In the rows, 128 means zero.
Each row of numbers belongs to one of the objects below and depends on some of the facts about them. Some rows are named. Which object is each other row?

Facts:
skugrumo: is directly part of; zetar: belongs to class; zeklar: comes just before
[basam gegra gruklun kludra lelal plegrim sapako skiflek] skugrumo sebrul
[bazas flidrostun gadi siman vogek] skugrumo brusolo
[beganam fleklem kudris livolu mapu nesuplem somok trizipal] skugrumo buflanu
[begrik gegristas gevin griplo niklok pluvul sestul zatun] skugrumo flapar
[beno felim flodis mistek notavus skegrak trero] skugrumo vogek
[bevus dusolel gradek] skugrumo tatru
[bimem fatar nubes silu stopigran suvu teza vudrofu] skugrumo pobran
[bolor flapar klamal tritretrer voplam] skugrumo vaflal
[brabros buflanu fomen fusum govi kadun kazagruk nuzan skofli tobo] skugrumo gifla
[broskom brudrel daste dori flugu klelu miskin nistek puskor votofe] skugrumo plekogok
[brova fogazal kadre] skugrumo klelu
[busto kobrozul senek] skugrumo dori
[butrok fesol mabok skibo stopom] skugrumo ralok
[davuko gerem sasak tinik] skugrumo muke
[dorotim flodumim graklar mikostak plife pupebren trepu trubresim] skugrumo tafa
[dreklamas funostur gika pletros repledi tuskek] skugrumo govi
[drela dremu druplan plikil posis rupokles] skugrumo steple
[drepuza flavidre kuzas muke stuplen taflon] skugrumo pluklirik
[flotur kitu klabroskor lestuko plagro tedum] skugrumo zuteton
[flumabrus grepak plovis vabun] skugrumo vadel
[gozes lekle lustutrar pulem skuredal stogu stukel] skugrumo puskor
[kevugi pobran stifu] skugrumo mafar
[kivi stiklon tatru ziva] skugrumo kligravok
[klibam linitik mozo rudufu semepus] skugrumo miskin
[kligravok steskisom vadel vavin viste zano] skugrumo sosko
[konor] skugrumo stuplen
[metir tredru zafo] skugrumo drepuza
[plobom pulogo] skugrumo fesol
[relel steple stikel tafa] skugrumo stemu
[venubre] skugrumo taflon
zetar a <- basam bevus bimem brova butrok druplan flavidre flodumim flugu flumabrus fomen funostur gegra kadre kitu konor kuzas lelal lestuko livolu mabok mapu nesuplem plegrim plife plikil posis sapako senek siman skegrak steskisom stopigran tinik trizipal vabun venubre voplam zano ziva
zetar b <- bazas begrik beno bolor broskom brudrel busto daste davuko dreklamas fatar felim fleklem flidrostun flotur gadi gegristas gradek grepak griplo gruklun kazagruk kudris linitik lustutrar metir mozo niklok nistek notavus nuzan plovis pluvul pulogo repledi rudufu sestul skibo skuredal stopom teza tuskek vavin votofe zatun
zetar d <- beganam dusolel flodis fogazal gerem gika graklar kadun kevugi klibam kludra kobrozul plobom rupokles sasak semepus silu skiflek stifu stikel tredru viste zafo
zetar c <- brabros dorotim drela dremu fusum gevin gozes kivi klabroskor klamal lekle mikostak mistek nubes plagro pletros pulem pupebren relel skofli somok stiklon stogu stukel suvu tedum tobo trepu trero tritretrer trubresim vudrofu
zeklar:
bevus dusolel gradek
bolor flapar klamal voplam tritretrer
druplan posis rupokles dremu drela plikil
flavidre stuplen drepuza kuzas muke taflon
flodis felim skegrak mistek trero notavus beno
gevin niklok griplo sestul zatun begrik gegristas pluvul
kadre fogazal brova
kevugi pobran stifu
kitu flotur lestuko klabroskor plagro tedum
nistek brudrel dori flugu broskom klelu votofe puskor miskin daste
plegrim basam sapako skiflek gegra gruklun kludra lelal
plobom pulogo
semepus klibam rudufu mozo linitik
senek busto kobrozul
silu teza fatar nubes vudrofu suvu bimem stopigran
siman bazas vogek gadi flidrostun
skibo mabok stopom fesol butrok
skofli fomen tobo govi fusum nuzan kadun kazagruk buflanu brabros
stikel tafa steple relel
stiklon kivi ziva tatru
stogu stukel skuredal gozes pulem lustutrar lekle
tinik davuko gerem sasak
tredru zafo metir
trizipal beganam mapu nesuplem somok fleklem livolu kudris
trubresim flodumim pupebren dorotim plife trepu graklar mikostak
tuskek gika funostur repledi dreklamas pletros
vabun grepak flumabrus plovis
viste vavin vadel steskisom kligravok zano

Some objects and their rows:
skegrak: [106 143 143 138 152 117 144 169 175 128 126 136 129 137 131 146 134 147
 139  72 101 116 129  97 128 138 140]
bazas: [136 153 150 118 127 114 128 136  88 155 132 129 124 129 147 144 135 146
  81  88 123 104 124 118 129 152 156]
skibo: [140 151 147 110 110 117 125 117  16 129 132 135 116 145 138 140 134 150
  88 117 138 105 122 108 117 159 146]
buflanu: [159 128 118 145 130 118 109 125 122 155 121 109 147  99 106 141 151 129
 179  92 105 182 139 134  64 126 102]
vaflal: [151 125 116 120 134 114 131 117 158 121 134 127 132 122 131 137 140 134
 122 171 110 110 129 126 114 128 133]
fusum: [134 134 161 148 146 116 111 140 138 143 149 144 126 147 122 126 147 131
 138 132  75 173 138 139 123  96 113]
nistek: [141 151 167 118 104 115 129  92  18 125 126 139 117 143 133 135 138 151
  92 100 142  97 119 117 117 169 138]
kadun: [135 148 131 150 160 115 102 143 144 151 115 131 129 116 118 139 140 129
 166 122 130 181 138 176  90 130  73]
rudufu: [144 144 176 138 131 116 134 115 146 164 129 134 132 131 136 133 137 151
 103  74 131 121 118 118 130 148 127]
kobrozul: [144 149 155 145 146 109 129 150 205 128 119 145 122 129 129 139 133 141
 115  84 124 116 117 128 125 146  59]
zano: [ 93 143 149 144 187 118 119 140 126 138 119 127 134 135 114 142 147 139
 180 162 115 152 142 151 112 118 168]
vadel: [160 133 139 125 161 107 125 154 178 130 138 116 133 124 120 150 146 142
 115 127 104 102 116  82 123 121 133]
stopom: [144 144 158 130 135 118 131 137 142 167 135 129 131 131 141 138 133 150
 101  87 130 130 121 108 130 141 136]
zatun: [134 133 144 132 152 123 121  94 132 168 137 135 132 139 140 123 133 141
 133 183 144 159 132 164 128 123 156]
druplan: [104 154 137 112 124 120 143 167  63  94 113 144 113 150 123 144 140 149
 108 131 104 105 131  91 110 161 143]
vudrofu: [129 133 169 143 150 116 113 138 146 133 144 139 128 145 128 132 144 133
 142 192 101 159 140 141 132  90 112]
kuzas: [111 134 140 143 161 122 141 150 179 128 127 140 130 147 122 135 135 146
 159 122 109 140 131 111 124 127 139]

Name these rows:
No name comes twice in this set of rows, the named rows included.
[ 98 140 149 151 151 124 122 146 118 138 106 115 145 113 120 151 140 139
 209 145 144 165 149 143  88 127 124] | stopigran
[145 146 162 131 149 115 124 144 131 166 137 122 131 132 137 145 135 152
 108  89 136 125 118  97 133 134 142] | gradek
[148 137 121 112 135 107 131 142 143 117 134 122 126 120 133 148 143 136
  90 133  92  80 124 105 121 141 147] | pobran
[151 138 147 138 144 122 124 118 135 175 142 138 129 144 128 124 135 148
 121  81 120 167 121 118 122 131 138] | repledi
[127 137 145 134 152 123 115  91 112 173 131 128 135 127 140 128 136 137
 142 192 148 163 140 182 118 123 160] | begrik
[104 154 127 131 139 113 140 168 116 126 126 140 120 138 130 146 140 141
 115  11  65 106 131 104 117 156 162] | fomen
[129 147 143 147 163 116 105 141 151 142 109 128 131 115 122 143 138 131
 169 176 152 168 138 177  96 126  70] | kludra
[137 141 187 154 120 123 113  94  85 173 105 110 151 101 123 141 142 145
 182 136 185 174 138 155  83 141  94] | daste
[114 144 133 143 148 117 143 169 169 136 130 140 127 140 126 141 137 145
 136  16  75 130 128  96 120 142 143] | funostur
[147 139 164 134 160 120 120 124 131 166 139 128 132 144 129 133 135 152
 128 138 148 152 119 110 131 122 140] | plovis
[121 137 173 146 149 116 107 136 126 139 136 133 132 133 125 135 149 129
 149 195  99 164 147 158 120  93 114] | tedum
[134 147 139 118 118 116 132 125  97 152 135 132 124 128 156 143 129 144
  82  93 126 101 128 129 131 153 154] | niklok
[139 142 153 147 131 124 107 115  79 185 119 113 144 109 125 139 141 140
 167 104 150 192 140 154  84 133 122] | kazagruk
[142 140 144 137 158 121 115 105 113 180 140 138 129 142 126 121 141 142
 128 121 115 176 128 151 119 125 158] | dreklamas
[151 137 119 111 131 108 134 140 146 119 133 124 127 119 132 147 145 135
  85 128  87  79 124 107 118 142 148] | stuplen

Now the same objects, written a new way:
Named rows:
livolu: [116 105 109 173 120 157 174 137 124 108 117 109 127 131 105 136 148  58
  93 171 158 183 124  70  23  77 107 150  90 115 124 111 111 112 151 122
  98 156 199 153 161 157 139 166 188]
voplam: [128 111  96 172 116 159 135 118 133 127 130 128 142 139 112 132 115  97
 113 155 186 160 118  91 110  79  88 146  77 144 118  97 115  91 142 115
 127 156 138 135 157 153 122 129 179]
funostur: [122 116  72 169 127 137 119 113 128 117 124 107 133 141 114 122 134  83
 110 161 143 156 112  92 134  81  90 152  99 143 102 111 114 104 131 120
 129 164  87 149 150 148 121 133 174]
gegra: [127 105 116 176 111 179 146 123 137 112 123 126 138 130 112 141 120  80
 108 157 188 160 122  82  58  72  96 152  83 134 123  96 110  91 149 121
 119 153 178 148 152 156 131 148 180]
brudrel: [161 133  91 162 116 165 111 132 129 108 115  95 143 120 111 117 110  91
 118 157 154 148  95  94 171  82 117 152  99 131  96 103 112 102 135 146
 133 163  70 130 136 159 111 109 147]
grepak: [151 138 101 162 119 166 127 124 139 108 115  91 146 120 111 129 116  88
 114 161 130 146  98 101 156  85 121 147  97 145  90 101 112  94 137 140
 142 168  63 140 141 160 118 103 144]
skuredal: [166 122  87 168 105 151 112 129 124 123 111 104 142 123 112 117 121 101
 122 156 178 150  96  92 174  80 111 135  75 133  99 114 117 101 134 131
 136 161 101 135 138 159 114  98 164]
begrik: [141 117 119 173 106 209 160 144 128 116 128 110 146 125 107 148 127  76
 101 165 208 177 112  82  86  69 125 147  78 111 112  86 118  83 165 134
 103 157 192 139 164 168 140 123 154]
mistek: [131 113 117 168  93 170 132 135 120 124 138 117 151 141 106 146 131  94
 109 151 207 147 120  98 161  85 102 146  70 142 126  88 123 101 139 115
 136 157 139 152 148 150 131 140 176]
mikostak: [125 125 139 174  94 155 172 172 114 117 132 101 140 119  87 142 152  62
 100 166 181 169 135  72  78  89 119 144  71 117 149 119 125 124 152 112
 103 161 221 133 150 161 136 178 197]
stukel: [147 125  93 156 100 160 130 141 122 106 122 101 146 129 104 120 114  94
 106 147 156 134 102  97 179  84 115 166  93 131 112 101 111 112 126 139
 134 159 113 140 122 147 111 137 170]
gerem: [143 126 113 171 106 160 120 130 130 129 122 107 135 130 109 110 126  89
 124 156 172 139 103 104 177  75  94 155  92 151 100 111 117 124 131 131
 142 163 113 151 170 154 131 140 152]
sasak: [144 116 127 173  98 169 126 131 131 129 122 114 135 131 111 122 131  88
 125 156 206 146 112 101 145  72  90 147  84 152 108 103 119 117 138 122
 137 155 138 157 173 159 138 142 161]
govi: [122 107 102 166 101 151 104 113 119 113 117 125 156 124 120 133 147 100
 118 166 190 154 121  94 143  74 104 143  90 140 124 113 128 119 140 116
 137 156  93 154 164 155 132 139 176]
stemu: [124 123 115 166 105 159 110 128 126 107 118 121 160 108 112 129 128  96
 119 165 174 147 123  90 130  76 110 155 101 134 133 112 123 122 142 126
 134 160 101 128 154 158 123 148 171]
steple: [125 127 102 169 106 148  93 121 125 115 123 119 161 111 113 122 132 101
 126 162 165 136 122  93 172  77 104 150  98 142 129 124 128 122 136 122
 143 166  80 128 150 153 119 139 169]
buflanu: [116 114 119 167  98 127 167 149 108 118 109 116 145 118 102 130 164  79
 101 183 164 185 125  76  71  84 122 139  81 107 142 131 123 145 145 117
 104 159 175 139 180 164 143 171 192]

Name these rows:
No name comes twice in this set of rows, the named rows included.
[143 116 114 172 106 209 141 135 130 119 131 114 149 130 112 147 122  86
 110 161 222 171 111  89 112  70 116 142  75 123 111  81 121  78 162 129
 112 156 163 142 162 165 135 112 154] | zatun
[130 118 119 171  97 169 121 138 123 117 138 111 150 132 105 142 136  86
 114 150 203 143 127  93 152  84 100 145  75 148 130  98 128 103 142 111
 137 157 139 148 138 151 127 142 185] | relel
[143 134 111 164 113 170 122 133 135 116 122  98 136 124 109 106 114  84
 120 157 152 136  98 104 171  74 101 172 112 147  95 101 110 127 129 148
 136 163  92 147 163 155 127 143 139] | zafo
[137 117 117 171 107 147 167 157 114 115 115  93 132 125 101 135 160  60
 101 181 173 195 114  73  70  85 125 130  78 108 114 119 121 118 152 125
  96 160 171 146 171 169 143 140 176] | kudris
[124 112 120 180 117 180 130 129 139 108 129 120 141 119 108 139 124  71
 114 157 189 155 137  75  56  71  92 153  92 140 127 105 118  91 156 116
 119 155 169 139 141 158 125 155 187] | plife
[128 115 121 165  97 151 138 110 135 118 104 128 164 118 118 141 138 106
 120 162 170 143 120 100 117  77 112 135  71 153 124 114 121 112 141 110
 153 159 115 148 157 159 131 128 180] | tatru
[145 101 122 168  85 187 151 144 121 110 120 118 145 129 106 143 129  85
 102 147 218 149 119  85 112  73 115 150  70 125 127  95 115  99 146 122
 125 147 207 158 131 153 132 149 190] | pulem
[127 114 135 174  95 193 133 146 126 106 139 109 151 123 103 151 133  69
 108 153 210 147 137  83 107  75 108 153  83 136 135  96 127  98 155 117
 123 155 177 154 135 154 133 158 184] | drela
[147 131  83 167 114 170 119 127 126 132 133 107 150 135 110 127 119 102
 117 160 183 158  99 100 186  82 110 141  81 135  96  94 124  90 143 130
 129 167  90 129 159 160 121  95 147] | griplo
[137 139 118 146 104 150 147 134 137  97 126  96 156 132 105 136 110  94
 107 153 140 145 113 109 146 100 113 157  99 161 116  80 112 105 127 129
 143 156  62 138 133 153 114 143 167] | stiklon
[141 121 118 172 106 189 174 155 122 122 124 109 142 125 101 143 132  74
 101 170 199 186 110  80  79  77 127 140  71 106 116  93 118  96 162 130
  96 160 204 131 171 169 140 129 161] | gegristas
[147 111 124 175 104 195 132 134 130 113 124 112 146 124 114 147 127  78
 113 162 211 165 112  85 104  73 113 141  78 127 113  90 120  88 156 129
 120 156 147 151 155 166 136 120 159] | flidrostun

Now the same objects, written a new way:
Some rows with their names:
druplan: [122 147 116 200 167 111 131 122 106 119 128 148 119 110 120 118 113 124
 117 190 120 123 121 136 111 102 129 161 136 117 136 153 142 121 119 136
 110 193 134 158 158]
dusolel: [124 150 114 122 132 130 129 134 136 145 126 143 115 111 138 119 118 112
 116 139 141 143 155 120 131 102 127 162 172 181 134 149 116 119 118 110
 150 156 121 120 159]
bevus: [122 140 117 195 162 112 124 145 132 121 129 147 114 114 122 117 111 124
 117 190 167 121 122 130 112 103 128 153 151 132 123 161 115 118 119 126
 109 183 126 140 178]
gradek: [135 121 115 103 153 139 120 119 144 153 128 119 124 120 125 121 116 128
 120 108 151 123 136 119 138 112 122 131 131 153 122 160 109 131 115 109
 150 125 126 122 144]
rupokles: [134 124 115 115 117 137 124 118 107 147 125 122 130 111 124 121 124 111
 117 107 113 123 158 135 124 101 125 155 139 139 149 119 118 145 119 109
 170 136 125 135 129]
vaflal: [123 119 115 123 117 118 123 134 119 122 127 123 122 113 132 122 118 123
 121 121 116 120 122 120 114 127 127 124 121 116 119 121 129 122 119 142
 134 104 126 122 121]
brusolo: [123 121 117 122 117 120 123 132 119 121 127 122 122 111 124 121 118 129
 120 118 119 122 122 120 116 137 125 122 117 118 120 109 129 119 117 140
 131 103 125 125 122]
ralok: [123 123 115 122 119 125 123 131 117 123 126 123 122 111 124 120 119 134
 121 115 120 121 122 120 115 140 126 120 114 122 122 107 128 121 119 140
 129 103 125 127 122]
nubes: [127 115 119 125 115 110 120 115 138 132 129 121 120 112 123 134 117 119
 123 107 114 119 133 150 118 130 122 128 131 113 121 103 109 134 119 114
 151 101 128 102 117]
pobran: [123 142 114 130 123 112 132 141 108 130 125 137 117 112 126 117 116 129
 118 136 117 129 121 120 113 104 125 128 142 165 122 170 134 120 114 151
 161 168 124 120 124]
kevugi: [125 152 115 189 134 112 127 137 112 119 125 166 115 111 125 121 114 107
 116 188 137 143 133 120 109 101 128 181 180 152 122 136 111 125 126 127
 113 154 124 148 133]
tobo: [154 121 116 134 116 112 121 115 116 130 127 122 117 112 123 118 116 137
 121 107 116 124 122 140 122 111 123 107 139 125 140 117 106 122 116 108
 162 144 126 102 118]
daste: [124 121 152 103 113 184 131 162 136 116 130 117 188 183 183 180 127 155
 149 103 156 124 117 120 151 238 156 106 109 109 169 108 162 197 170 102
 107  92 124 180 116]
zano: [121 115 166 102 116 137 124 138 166 121 134 120 129 171 125 121 164 133
 139 123 133 119 125 129 174 142 130 111 110 109 121 102 148 117 153 127
 107  96 126 108 146]
notavus: [125 117 169 100 118 133 131 138 148 122 132 119 155 157 126 156 157 127
 156 116 136 123 121 119 145 152 127 127 111 110 117 103 151 120 129 138
 110  91 127 120 118]
zuteton: [123 122 117 123 117 124 122 130 117 123 126 121 122 114 123 120 119 133
 121 116 121 120 122 121 116 139 126 120 115 119 121 106 128 120 120 138
 129 103 125 127 122]
trepu: [125 118 193 103 116 112 144 117 117 123 130 121 129 128 122 133 164 131
 169 106 116 121 119 145 160 161 126 141 112 110 122  98 182 120 145 117
 111  95 126 108 118]

Which object is each row?
No name comes twice in this set of rows, the named rows included.
[125 124 115 111 125 133 120 120 139 154 126 120 121 110 129 119 116 134
 119 106 140 119 145 131 139 131 125 121 126 155 123 137 108 121 117 114
 168 132 123 112 155] | vadel
[121 126 119 117 125 128 123 140 139 135 128 122 121 112 134 120 117 134
 121 111 155 120 130 124 133 149 127 130 122 131 120 106 119 120 119 124
 123 101 124 119 151] | sosko
[124 147 121 131 140 111 131 124 133 142 128 138 114 112 126 118 114 133
 122 123 148 125 122 134 142 110 124 143 172 162 131 147 134 119 114 109
 155 178 123 103 135] | kivi
[126 113 116 125 118 153 121 118 155 125 128 121 135 130 119 120 116 119
 119 118 115 120 147 154 130 106 126 107 110 111 121 106 107 122 145 133
 116 108 142 127 121] | flugu
[143 174 114 182 167 112 124 130 108 120 125 140 116 110 121 120 112 133
 119 184 176 154 119 119 109 103 124 152 146 153 123 160 113 120 116 133
 110 144 129 153 129] | tuskek
[124 124 173 111 113 127 141 119 108 117 132 118 152 158 178 154 163 154
 170 102 115 118 117 139 165 220 148 116 112 106 171 102 198 174 161 102
 110  94 124 147 117] | mikostak
[122 124 113 131 119 112 137 142 111 121 127 145 117 112 135 119 118 117
 118 141 116 131 123 119 113 104 124 132 148 157 121 185 136 120 114 154
 166 167 126 116 121] | flapar
[125 168 116 186 152 112 134 120 105 120 125 162 118 108 124 122 114 109
 115 182 126 135 130 120 109 100 131 195 172 150 130 126 128 134 130 124
 112 160 124 160 141] | stikel
[123 135 117 200 129 108 132 127 111 119 126 166 112 108 125 121 111 113
 120 177 135 126 121 127 110 103 126 166 184 127 121 149 130 123 117 121
 119 177 127 125 118] | gevin
[124 118 141 103 113 149 133 159 135 116 137 118 179 191 194 188 157 141
 158 104 141 123 117 117 146 201 145 108 110 108 131 113 169 172 136 105
 108  90 126 153 118] | pluvul
[125 136 118 122 134 122 125 120 106 130 126 121 145 110 122 120 121 134
 121 110 114 120 122 131 125 131 127 141 114 115 124 105 151 132 123 137
 125 112 126 137 128] | stemu
[126 139 115 116 136 127 123 116 105 150 125 120 158 112 123 119 118 131
 119 105 112 119 130 140 129 111 125 134 113 135 136 125 136 143 118 129
 169 145 125 137 132] | steple

